Here is a tiny trained network, its code and every weight. The questions are about switching its units off for an input and a class, where a switched-off unit gives its printed mean instead of its output.

import numpy as np


def w(rows, s, z=0):
    codes = np.array(rows[::2]) - 128.0
    scale = np.full(codes.shape[1], s)
    scale[-1] = z or s
    return codes * scale


def norm(h):
    return h / np.sqrt((h * h).mean(-1, keepdims=True) + 1e-5)


def f(y):
    return y / 2 * (1 + np.tanh(0.7978845608 * (y + 0.044715 * y**3)))


def log_softmax(a):
    a = a - a.max(-1, keepdims=True)
    return a - np.log(np.exp(a).sum(-1, keepdims=True))


def net(x, mask):
    res = np.array(x, float).reshape(1, 4) / 4 @ E
    u = 0
    for l in range(4):
        y = f(norm(res) @ A[l][:, :-1].T + A[l][:, -1])
        res = res + np.where(mask[u : u + 5], y, B[l][:, -1]) @ B[l][:, :-1]
        u += 5
    return log_softmax(norm(res)[-1] @ U[:, :-1].T + U[:, -1])


A, B = {}, {}
E = w([
[129,129,125,129,127,132,126],'x0',
[239,112,30,124,140,87,191],'x1',
[59,1,88,165,206,167,132],'x2',
[150,144,114,39,235,177,252],'x3',
],0.0036)
A[0] = w([
[247,180,179,144,68,103,45,5],'L0N1',
[181,78,39,181,162,77,114,122],'L0N2',
[102,30,67,219,190,42,4,10],'L0N3',
[157,116,162,169,105,109,238,73],'L0N4',
[74,160,138,166,182,120,174,125],'L0N5',
],0.004,0.0029)
B[0] = w([
[2,57,68,159,192,92,169,250],'L0N1',
[252,107,108,187,79,89,176,242],'L0N2',
[204,136,162,196,69,164,41,224],'L0N3',
[154,133,121,109,84,143,59,110],'L0N4',
[124,123,164,130,161,90,92,158],'L0N5',
],0.0055,0.0013)
A[1] = w([
[182,66,150,131,136,184,44,146],'L1N1',
[66,115,81,206,37,80,175,147],'L1N2',
[141,166,94,177,15,77,134,98],'L1N3',
[14,133,136,175,53,116,3,42],'L1N4',
[132,92,26,169,10,66,155,2],'L1N5',
],0.005,0.0016)
B[1] = w([
[98,94,176,117,128,157,254,153],'L1N1',
[152,164,184,101,187,68,67,195],'L1N2',
[131,146,96,168,198,79,197,202],'L1N3',
[160,72,86,49,62,128,192,253],'L1N4',
[104,167,97,153,181,91,60,202],'L1N5',
],0.0058,0.0037)
A[2] = w([
[42,119,187,80,148,216,182,188],'L2N1',
[122,255,245,89,132,161,87,6],'L2N2',
[184,143,84,74,48,45,88,208],'L2N3',
[115,104,127,236,196,197,85,48],'L2N4',
[55,85,202,134,179,93,122,81],'L2N5',
],0.006,0.0018)
B[2] = w([
[163,211,83,220,176,92,137,254],'L2N1',
[249,3,228,70,146,3,239,175],'L2N2',
[109,183,149,68,187,246,110,239],'L2N3',
[155,227,117,50,122,113,40,138],'L2N4',
[76,190,53,114,115,208,55,149],'L2N5',
],0.0051,0.0044)
A[3] = w([
[178,126,48,29,87,32,118,102],'L3N1',
[90,95,127,178,36,238,198,5],'L3N2',
[110,228,153,3,107,201,140,108],'L3N3',
[218,122,68,168,131,114,206,78],'L3N4',
[169,94,67,54,195,196,173,168],'L3N5',
],0.0059,0.0028)
B[3] = w([
[43,192,127,167,162,171,128,187],'L3N1',
[49,31,162,107,169,103,191,146],'L3N2',
[181,213,73,85,30,203,2,218],'L3N3',
[104,107,165,79,84,180,126,238],'L3N4',
[73,95,155,155,93,67,80,255],'L3N5',
],0.0075,0.0042)
U = w([
[116,181,109,65,47,169,70,149],'0',
[76,190,68,204,230,93,117,174],'1',
[51,7,132,140,104,141,148,199],'2',
[252,95,101,203,98,131,96,3],'3',
[185,146,187,103,160,71,195,72],'4',
],0.017,0.0023)

Each question gives the input, the list of numbers given to net, and the class t.
The units are the neurons (one row each of A and B). Each row of codes is followed by its name. A weight is (code - 128) times the scale printed after its matrix; where a second scale follows, it is the last column's (A, B and U).
mask holds one flag per neuron, layer by layer. A switched-off neuron (its flag False) gives its mean, the last column of its row in B, instead of its output. The means were averaged over made-up inputs and are rounded, as every weight is.
A unit's drop is (log p(t) with every unit on - log p(t) with that unit switched off) / (log p(t) with every unit on - log p(t) with every unit switched off).
The circuit of an input: a set's keep is (log p(t) with only the set's units on - log p(t) with every unit switched off) / (log p(t) with every unit on - log p(t) with every unit switched off). Starting from the 12 units with the biggest drops (on a tie, the unit counted first), units are removed one at a time, each time the one whose removal leaves the highest keep (on an exact tie, the one counted first), for as long as the keep stays at least 0.8.
circuit, biggest first: the units of the circuit, biggest drop first
top k neurons: the k neurons with the biggest drops, biggest first
k most important neurons of layer l: the k neurons of layer l with the biggest drops, biggest first
input [-4,3,4,0], class 3: top 2 neurons -> (L0N2, L1N4)
input [3,8,5,1], class 2: top 3 neurons -> (L2N1, L3N4, L3N3)
input [-5,1,-6,8], class 0: circuit, biggest first -> (L3N3)
input [-4,1,8,-6], class 3: top 2 neurons -> (L0N2, L2N4)
input [-4,-1,-2,1], class 4: circuit, biggest first -> (L1N4, L2N2)
input [-3,1,7,-1], class 3: top 3 neurons -> (L0N2, L2N4, L1N4)
input [2,0,3,-6], class 2: top 3 neurons -> (L1N1, L1N4, L3N2)
input [0,1,1,2], class 2: top 2 neurons -> (L1N2, L1N4)
input [-3,1,1,4], class 2: 2 most important neurons of layer 3 -> (L3N3, L3N4)
input [-6,-7,1,-2], class 2: circuit, biggest first -> (L3N2, L1N4)
input [3,7,-2,1], class 0: top 4 neurons -> (L3N4, L2N1, L2N3, L0N1)
input [-1,7,2,7], class 2: 2 most important neurons of layer 3 -> (L3N5, L3N3)
input [0,-7,2,4], class 1: top 3 neurons -> (L2N1, L2N5, L2N3)
input [-6,-3,8,5], class 1: circuit, biggest first -> (L2N1)
input [8,2,1,0], class 3: top 4 neurons -> (L0N2, L1N4, L0N1, L2N2)
input [-7,-6,0,5], class 4: 2 most important neurons of layer 2 -> (L2N2, L2N3)
input [-3,-8,1,6], class 1: 2 most important neurons of layer 0 -> (L0N3, L0N2)
input [-3,-2,-4,3], class 4: top 2 neurons -> (L2N2, L1N4)
input [-1,2,-6,-7], class 1: top 2 neurons -> (L1N3, L0N1)
input [-4,-8,-3,3], class 4: circuit, biggest first -> (L2N2)
input [7,3,0,-2], class 1: top 2 neurons -> (L1N5, L3N3)
input [5,6,-1,0], class 1: top 3 neurons -> (L1N5, L3N3, L1N4)
input [-7,1,2,-6], class 3: top 2 neurons -> (L0N3, L0N2)
input [-2,1,-3,6], class 0: 2 most important neurons of layer 0 -> (L0N3, L0N4)
input [-6,-7,3,6], class 1: top 2 neurons -> (L2N1, L2N3)
input [-2,6,0,-7], class 1: 3 most important neurons of layer 1 -> (L1N5, L1N2, L1N3)
input [3,3,6,-6], class 3: circuit, biggest first -> (L0N3)
input [7,1,0,-6], class 1: 3 most important neurons of layer 1 -> (L1N2, L1N5, L1N3)
input [8,6,5,2], class 2: 2 most important neurons of layer 3 -> (L3N3, L3N4)
